Each row has a hidden value; after the row comes its group, the name of the range that the value falls in. Each part has its own.
[-94, 56, 12, -89, 10, -199, -222, 93, -173, 81, -36, -213, -195, -26, -60, 10, -55, 255, 59, 50, 52, -161, 71, -439, 437, 349, -254, 496, 142, 139, -261, -209, -67, 5, -179, -58, -38, 29, 69, 14, -65, 323] | fc
[45, 88, -105, 105, 189, 119, 9, -87, 193, -98, 155, 327, 113, -45, -138, 140, 203, 109, -97, 101, 49, -136, -5, 269, -31, -322, 73, -56, -47, -8, 31, 13, -67, -99, -12, 82, 159, 58, 20, 3, 150, 93] | dq
[80, 198, 49, 26, -62, 32, -27, -76, 53, -152, 128, 64, -326, 150, 88, 267, -24, 207, 117, -500, 193, 109, 59, 80, 50, 7, -149, -91, -174, 0, -73, 5, 83, -39, 85, 239, -147, 85, 113, 90, 72, -57] | Rm
[113, -100, -9, 75, 7, -97, -43, -98, -66, 56, -196, 17, 24, -225, -81, -34, -26, 146, -32, 31, 35, -66, 1, 10, 11, 49, 14, -70, -7, 38, 31, 77, 21, 53, -11, 42, 84, 52, 29, -53, 106, -39] | tc
[131, -152, -28, -38, 109, -136, 164, -132, -31, 23, -219, -50, 194, -66, -138, -34, 135, -87, 60, -249, 79, -51, -83, 303, 38, -256, 57, -66, -33, -36, -29, 99, -157, 106, 138, 60, 218, 126, -89, -165, 238, -144] | bd
[102, 73, 28, 69, -93, 1, 17, -171, -7, 61, -3, 101, -162, -19, -17, 184, -20, 164, -177, -219, 76, 73, 94, 56, -1, -61, 39, -140, -172, 115, -148, 195, -196, -105, 87, 237, -171, 45, 33, 33, 138, -63] | nl
[46, -121, 26, -10, 112, -168, 70, -16, -55, 15, -84, -115, 50, -20, -70, -41, -24, 26, 121, -155, 19, -8, -60, 142, 90, -31, -83, 19, 58, -68, 26, -106, -11, 153, 60, -55, 68, 53, -64, -66, 183, 3] | fj
[51, -69, -20, 19, -15, -177, 8, -2, -101, 50, -57, -29, -17, -80, -51, -22, -64, 82, 33, -6, -29, -38, -16, -84, 105, 72, -23, 34, 35, 52, 10, -69, -21, 86, -20, -19, -4, -34, 47, 5, 22, 37] | tc
[-86, 83, 127, -40, -37, -31, -227, 41, -91, -7, 8, -145, -301, -117, -7, 29, -178, 258, 47, 28, 62, -81, 60, -479, 269, 394, -214, 300, 55, 100, -156, -164, 155, 17, -185, 42, -124, 23, 133, 47, -246, 127] | fc
[58, -71, -7, -25, 28, -157, 112, 39, -10, -76, -34, -90, -44, 30, -71, 5, -53, -98, 245, -410, 159, 5, -86, 113, 68, -80, -154, -37, 107, -23, 59, -64, 7, 134, 154, -71, 28, 43, 17, -44, 89, -123] | tc
[38, -84, 25, -33, 46, -80, 47, -81, -70, 54, -111, -32, 59, -121, -96, -32, 31, 28, -38, 18, -34, -80, -46, -29, 116, -28, 54, 60, -30, 37, -67, 16, -65, 66, -30, 73, 117, 41, 0, -73, -7, -18] | nl
[-53, -20, -61, -157, 34, -334, -120, 113, -197, 121, -75, -247, 9, -37, -133, -86, 12, 71, 71, 126, -12, -220, 56, -474, 470, 221, -125, 593, 165, 191, -265, -258, -208, 57, -202, -110, -9, -39, 68, -61, -161, 271] | bd
[65, 11, -17, 45, 159, 118, 15, -56, 188, -120, 148, 197, 69, -153, -117, 66, 113, -28, -82, 94, 28, -136, 1, 113, -67, -219, 38, 0, -42, 11, 182, -27, 64, 9, -73, 19, 85, 4, 72, 6, -2, -58] | dq
[26, 25, 8, 37, -21, -94, 122, 2, -13, -71, 94, 18, -144, 173, -1, 118, -94, 51, 170, -432, 91, 132, -64, 192, 21, -83, -131, -177, 8, -63, -2, -70, -30, 74, 201, 24, -95, 21, -12, 67, 179, -43] | dq
[115, 14, 38, 151, -155, 68, -58, -155, -2, 55, -96, 147, -189, -225, -48, 111, -120, 181, -201, -95, 111, 25, 69, -50, -112, 45, 11, -255, -78, 137, -2, 280, -56, -103, 75, 156, -140, 37, 85, 47, 74, -147] | Hz
[-56, -46, 21, 33, -63, -38, 54, 44, -71, 17, 18, 35, -90, -65, -86, -15, -137, 17, 26, -26, -20, -31, -117, -139, 79, 51, -58, -61, 124, 44, 0, -17, -8, 44, 50, -50, 23, -30, 40, 46, -90, 1] | Hz
[79, 0, -56, 60, 50, -22, 46, -46, 72, -25, 76, 156, 37, -91, -98, 64, 51, 7, -64, 15, 19, -78, 4, 65, -10, -159, 52, -39, -18, 65, 70, 15, -65, -10, -4, 32, 13, -23, 66, 7, 29, -22] | tc
[30, -28, 3, 92, 10, -128, 5, -35, -62, 46, -83, 53, 12, -101, -71, -23, -104, 159, 41, 68, -20, -29, -48, -63, 79, 51, 60, -67, 53, 23, -92, -39, 14, 17, -11, 62, 20, 8, 35, -55, -78, 39] | Rm
[301, -152, -3, -7, 413, -588, -203, -46, 5, 69, -75, -360, 269, -152, 14, -137, -9, 246, 147, 237, -64, -44, 381, 56, 128, 179, -23, 507, -97, -43, 149, -613, 117, 324, -366, -125, -370, -93, 0, -178, 252, 167] | tc
[-9, -78, 55, -108, -60, -195, -21, -59, -303, 138, -135, -164, -66, -28, 43, -38, -9, 226, -44, 118, -235, -28, -36, -241, 295, 272, 21, 202, -140, 25, -141, -115, 1, 152, -152, 124, 119, -18, 17, 38, -16, 182] | nl
[100, 91, -26, 28, 108, 108, -50, -75, 180, -146, 147, 179, -41, -108, -66, 146, 138, 48, -58, -44, 111, -123, 69, 70, -19, -160, -15, 54, -113, 54, 118, 0, 67, -35, -84, 103, 29, 31, 128, 25, 7, -49] | tc
[153, -70, 4, 31, -114, 5, -17, -254, -132, 133, -297, 83, 21, -271, -72, 25, 89, 172, -263, 60, -29, -72, 24, -38, 12, -4, 183, -114, -217, 129, -108, 325, -137, -43, -23, 271, 152, 88, 39, -53, 78, -109] | bd
[29, -25, -11, 34, -22, -132, -36, -13, -101, 41, -41, -4, -71, -60, -36, 12, -66, 166, 20, -5, -18, -27, -4, -88, 115, 108, -54, 27, 17, 40, -30, -65, -5, 56, -24, 10, -7, -9, 42, 34, 50, 84] | dq
[106, -92, 33, 42, -65, -148, -78, -71, -131, 85, -148, -60, -74, -212, -15, -35, -109, 173, -57, 63, -39, -25, 52, -166, 51, 202, -11, 8, -47, 79, 46, 2, 55, 92, -81, 40, -58, -26, 75, 13, 20, -20] | dq
[75, 91, 107, 11, 73, 103, -15, -133, 83, -166, 52, 16, -216, 75, 58, 198, 22, 192, 109, -450, 167, 96, 18, 264, -19, -46, -161, -124, -193, -124, 23, -7, 168, 57, 89, 202, -8, 158, 10, 41, 227, -94] | fj
[22, -40, -11, -26, 98, -222, 28, 68, -36, -52, -39, -128, -6, 31, -74, -27, -54, 21, 274, -230, 114, -45, -58, 6, 181, 19, -144, 124, 140, -29, -40, -198, 38, 126, 36, -76, 33, 43, 19, -80, 11, 30] | Rm
[36, -61, 13, 52, -14, -123, -52, -42, -116, 80, -98, -21, -48, -117, -44, -13, -79, 197, -33, 63, -42, -30, 2, -85, 96, 135, -33, 8, 12, 33, -27, -32, -3, 59, -36, 16, 3, 5, 17, 13, 81, 81] | Hz
[20, -148, 37, 31, -122, -61, -15, -41, -185, 108, -188, -14, -49, -271, -63, -100, -117, 92, -98, 171, -112, -81, -91, -241, 63, 196, 25, -59, 30, 81, 62, 90, 59, 92, -54, -1, 126, -28, 65, 25, -83, -31] | dq
[9, 201, -94, -56, 349, 111, -8, -26, 326, -197, 364, 228, 145, 76, -174, 193, 337, -41, -42, 52, 112, -230, 93, 167, 130, -429, 24, 349, -66, 40, -56, -203, -138, -108, -148, 76, 60, 44, 59, -46, -16, 141] | bd
[54, 46, 10, 118, -167, -8, 19, -95, -72, 41, 12, 157, -192, -35, 9, 124, -126, 199, -102, -113, -7, 89, 1, -39, -28, 50, 33, -249, -95, 77, -51, 130, -49, -50, 84, 163, -120, -23, 75, 109, 34, -33] | tc
[54, -102, 3, 55, -92, -127, -38, -66, -185, 120, -178, -7, -47, -183, -37, -45, -87, 194, -77, 110, -86, -37, -29, -138, 83, 176, 17, -52, -12, 63, -9, 53, -1, 66, -36, 39, 64, -9, 38, 23, 51, 45] | dq
[45, -68, -11, 16, 0, 3, 44, -13, 18, -18, 27, 81, 0, -171, -100, -3, 1, -64, -64, 42, -10, -107, -49, -63, 2, -62, 6, -13, 25, 77, 143, 32, 6, 52, -23, -31, 66, -39, 82, 26, -52, -79] | dq
[41, -119, 28, 30, -97, -156, 38, -36, -192, 115, -153, -18, -2, -180, -28, -87, -116, 100, -39, 164, -160, -43, -90, -211, 103, 167, 105, -46, -2, 65, -6, 11, 44, 97, -68, 55, 87, -53, 67, -14, -151, 0] | Rm
[44, 104, 73, 43, 45, 151, -27, -107, 124, -149, 37, 79, -208, 6, -27, 190, 16, 137, 64, -412, 244, 27, -1, 196, -19, -95, -166, -130, -79, -46, -24, 96, 75, -39, 125, 156, 14, 171, 25, 14, 164, -108] | fj
[66, 74, -23, 57, 52, -38, -18, -51, 56, -49, 93, 121, -48, -22, -36, 107, 23, 137, -4, -32, 35, -38, 41, 22, 52, -58, 14, 10, -64, 39, -20, -60, 5, -21, -43, 105, -42, 3, 83, 15, -3, 40] | Rm
[54, 53, 35, 55, -94, 72, 56, -152, -43, 18, 4, 125, -182, 33, 12, 185, 17, 173, -131, -252, 27, 79, -16, 147, 2, -66, -6, -214, -173, 22, -77, 198, -103, -56, 128, 220, 9, 77, 2, 82, 211, -29] | fc
[-21, -112, 35, 34, -140, -50, -19, -32, -181, 153, -176, -15, -84, -236, -98, -62, -121, 93, -146, 138, -65, -92, -81, -273, 119, 178, -2, -20, 86, 133, -60, 149, -75, 7, -15, 1, 87, -4, 42, 12, -72, 17] | fj
[52, -99, -33, 35, 4, -156, 42, -8, -77, 52, -144, -11, 52, -137, -114, -58, -36, 18, 58, -19, 32, -92, -79, -42, 102, -4, 8, -8, 108, 56, -27, 25, -47, 51, 29, -22, 114, 25, 30, -82, -15, -16] | Rm
[53, -91, 42, -4, -30, -57, 65, -121, -123, 101, -108, 5, 4, -119, -40, 1, 7, 86, -138, 48, -118, -21, -43, -17, 72, 14, 97, -45, -112, 41, -39, 86, -68, 60, -19, 127, 93, 12, -3, -10, 47, -13] | nl
[158, -82, -25, 15, -193, 20, 3, -214, -106, 160, -283, 75, -31, -323, -131, 43, 90, 16, -332, -27, 64, -127, 40, -126, 11, -48, 129, -80, -131, 258, -82, 460, -272, -111, 33, 197, 100, 67, 80, -47, 55, -185] | bd
[3, -32, -49, 57, 94, -147, 58, 22, -4, -20, -71, -26, -1, 83, -131, 32, -34, 68, 209, -344, 200, -2, -85, 233, 104, -120, -180, -64, 192, -59, -106, -42, -126, 31, 212, -84, 63, 124, -85, -71, 280, 49] | Hz
[-21, -23, 42, -46, 27, -84, 135, 64, -23, -146, 77, -62, -112, 134, -5, 31, -89, -48, 307, -406, 68, 65, -157, 102, 81, -32, -165, -76, 55, -117, 74, -178, 149, 185, 134, -31, 58, 26, 21, 34, 5, -82] | tc
[31, 155, 9, 163, -77, 20, 27, -105, 15, -36, 129, 216, -231, 163, 39, 234, -114, 311, -1, -297, 71, 189, 20, 194, -50, -52, -29, -325, -118, -33, -135, 39, -58, -87, 175, 213, -194, 39, 9, 124, 197, 37] | dq
[-27, -57, 60, 15, -64, 2, 72, -91, -123, 81, -85, 56, -30, -112, -65, -12, -61, 93, -99, 77, -113, -19, -113, -105, 85, 38, 105, -97, -46, 37, -110, 85, -37, 24, 3, 138, 115, 15, 10, -4, -101, -12] | nl
[34, -34, 44, 95, -96, -8, -63, -69, -74, 60, -103, 53, -130, -203, -58, 10, -141, 175, -92, 37, 21, -23, -4, -156, 13, 141, -20, -106, 14, 85, -16, 103, 21, -10, -3, 63, -37, 12, 66, 29, -25, -36] | Hz
